cols: F E G R A Y L T X J
Z_738: [ 79 138 118  97  90 120  81  99 142  97]
Z_512: [107  93  79 196 143 101 169 106 136 162]
Z_776: [106 131 168 112 107  99 130 182 132 104]
Z_988: [ 77  97 130 131 119 140 104 128 123 174]
asked: [107  93  79 196 142 101 169 106 136 162] : Z_512
col: [182 128] : T

cols: D B U Q C S N W
Z_811: [ 99 150 128 131 135 127 123 133]
Z_545: [114 100 121 146 147 181 132 132]
Z_261: [121 115 141 114 108  82 127 129]
Z_521: [123 126 145 113 111  88 125 118]
Z_774: [138 162 123 146 147 182 132 138]
Z_409: [163  94 150 137 140 150 124 123]
Z_988: [123 136 124 134 138 139 123 136]
Z_512: [138 162 123 146 147 182 132 132]
Z_776: [163  94 150 137 140 150 124 136]
Z_917: [ 99 150 128 131 135 127 123 137]
asked: [138 162 124 147 147 182 131 138] : Z_774
asked: [138 162 123 146 147 183 132 133] : Z_512
asked: [120 115 142 118 109  83 126 128] : Z_261

cols: pofe ran vomam ruzo Kiz pufut teto toz puz
Z_409: [108  87 103 121 108 127 111 153 181]
Z_512: [156 172 139 143 157 128 156 145 130]
Z_774: [132 131 112 151 135 127 137 163 170]
Z_261: [124 122 111 145 123 132 156  97  99]
Z_776: [124 122 111 145 123 132 132 172 178]
Z_738: [122 107 148 104 118 135 116  82 112]
Z_545: [135 115 142 151 141 128 121 127 148]
Z_811: [108  87 103 129 108 127 111 153 181]
Z_988: [134 165 112 131 135 101 162 108 106]
col: [131 122 122 107 115] : ran
col: [172 131 122 122 107 115] : ran
asked: [124 122 112 144 123 131 156  97  98] : Z_261
asked: [108  87 102 121 108 126 112 153 180] : Z_409
asked: [136 114 142 152 142 127 121 127 149] : Z_545
col: [172  82] : toz
col: [111 111] : vomam

cols: dimap lar Lila beru vovu Suza kar dumo suro ragif
Z_409: [111 110 124 162 177 109 103 114 108 124]
Z_811: [132 108  91 126 124 131  82 152 156 151]
Z_512: [111 110 124 162 177 109 103 114 148 152]
Z_521: [132 108  91 126 124 131  82 152 156 152]
col: [ 82 103] : kar
asked: [132 108  91 126 124 131  82 152 156 152] : Z_521
asked: [132 108  91 126 124 131  82 152 156 151] : Z_811
col: [148 156] : suro
asked: [111 110 124 162 177 110 103 114 149 152] : Z_512

cols: vas bovu pipo koni Lusil davu Luz dekib Lafu Molez
Z_545: [153 127 183 114 137 169 146 149 111 111]
Z_514: [153 127 183 114 137 169 146 123 155 174]
Z_811: [119 151  95 102 115 105 152 183 131 125]
Z_409: [153 127 183 114 137 169 146 127 111 111]
Z_512: [191 129 139 118 133 117 155 117 147 160]
Z_738: [ 93 172 132 117  90 120 113 137 162 146]
Z_521: [ 89 115  99 141 116 102  79 114 147 141]
col: [137 115 137 133] : Lusil
col: [152 146 155] : Luz
col: [127 117] : dekib
asked: [ 88 115 100 141 117 103  80 113 147 141] : Z_521
col: [125 111 160 146] : Molez
asked: [189 129 139 120 132 118 156 117 148 158] : Z_512

cols: ginus lapu nesal takit gonik Davek dogat
Z_514: [152 136 134 150 170 117 147]
Z_545: [ 92 132 104 101 106 103 120]
Z_917: [152 143 150 110  90 129 124]
Z_738: [108 127 110 129 174 119  98]
Z_261: [150 113 122 124 116 132 102]
Z_811: [172 106 147 140 138  95 134]
Z_774: [137  93 124 112 124 147 135]
Z_512: [135 152 108 158 116 124 138]
Z_409: [124 122 120 133 120 125 131]
Z_776: [116 143 147 123 114 147 108]
Z_521: [156 136 129 114 130  64 128]
col: [120 124  98 102 134 135 138 131 108 128] : dogat
asked: [157 136 129 114 129  64 128] : Z_521
asked: [136 151 108 156 118 126 141] : Z_512
asked: [151 143 152 111  91 129 123] : Z_917
col: [170 106  90 174 116 138 124 116] : gonik
col: [108 150] : ginus

cols: les rit Nipe kebu nud vite Rines Nog
Z_521: [160 129 119 155 132 144 138 161]
Z_776: [136 120 139 148 110 108 119 133]
Z_917: [111 132  97 133 159 144 126 124]
Z_545: [111 132  97 133 185 144 109 131]
col: [144 144] : vite
col: [136 111] : les
col: [120 132] : rit
col: [139  97  97] : Nipe

cols: K V H M Z P
Z_545: [110 157 178 137 112 101]
Z_409: [110 157 178 137 112 154]
Z_988: [117 188  95 130 143 110]
Z_917: [154 124 142 105 109 118]
asked: [153 124 142 104 109 118] : Z_917
col: [154 110 118] : P
col: [178 178] : H
col: [112 143 109] : Z
asked: [111 156 179 136 111 152] : Z_409

cols: motob Gobag fegef nev Funet feg
Z_917: [ 61 192 180  89 158 145]
Z_776: [ 76 144  57 144  68 140]
Z_545: [ 74 147  57 140  72 140]
Z_512: [189  86  73 154 102 113]
Z_521: [182 101 190 114 185 113]
Z_514: [ 78 134  57 141  69 143]
col: [102 185] : Funet
asked: [ 74 147  56 141  73 139] : Z_545
col: [144 140] : nev
asked: [ 78 133  59 143  71 140] : Z_514
asked: [ 60 191 180  90 158 145] : Z_917
col: [ 73 190  57] : fegef

cols: tes gazep zanan riraf
Z_409: [121 157 114 130]
Z_545: [110 160  90 142]
Z_514: [151  97 159 127]
Z_774: [139 140 100  97]
Z_521: [ 69 135  83 126]
Z_811: [142 148  95 100]
Z_261: [139 134 128 134]
Z_512: [125 103 120 137]
Z_917: [125 148  99 104]
Z_738: [150 126 123 139]
Z_988: [149 120 136 132]
asked: [109 160  91 142] : Z_545
asked: [150  97 160 127] : Z_514

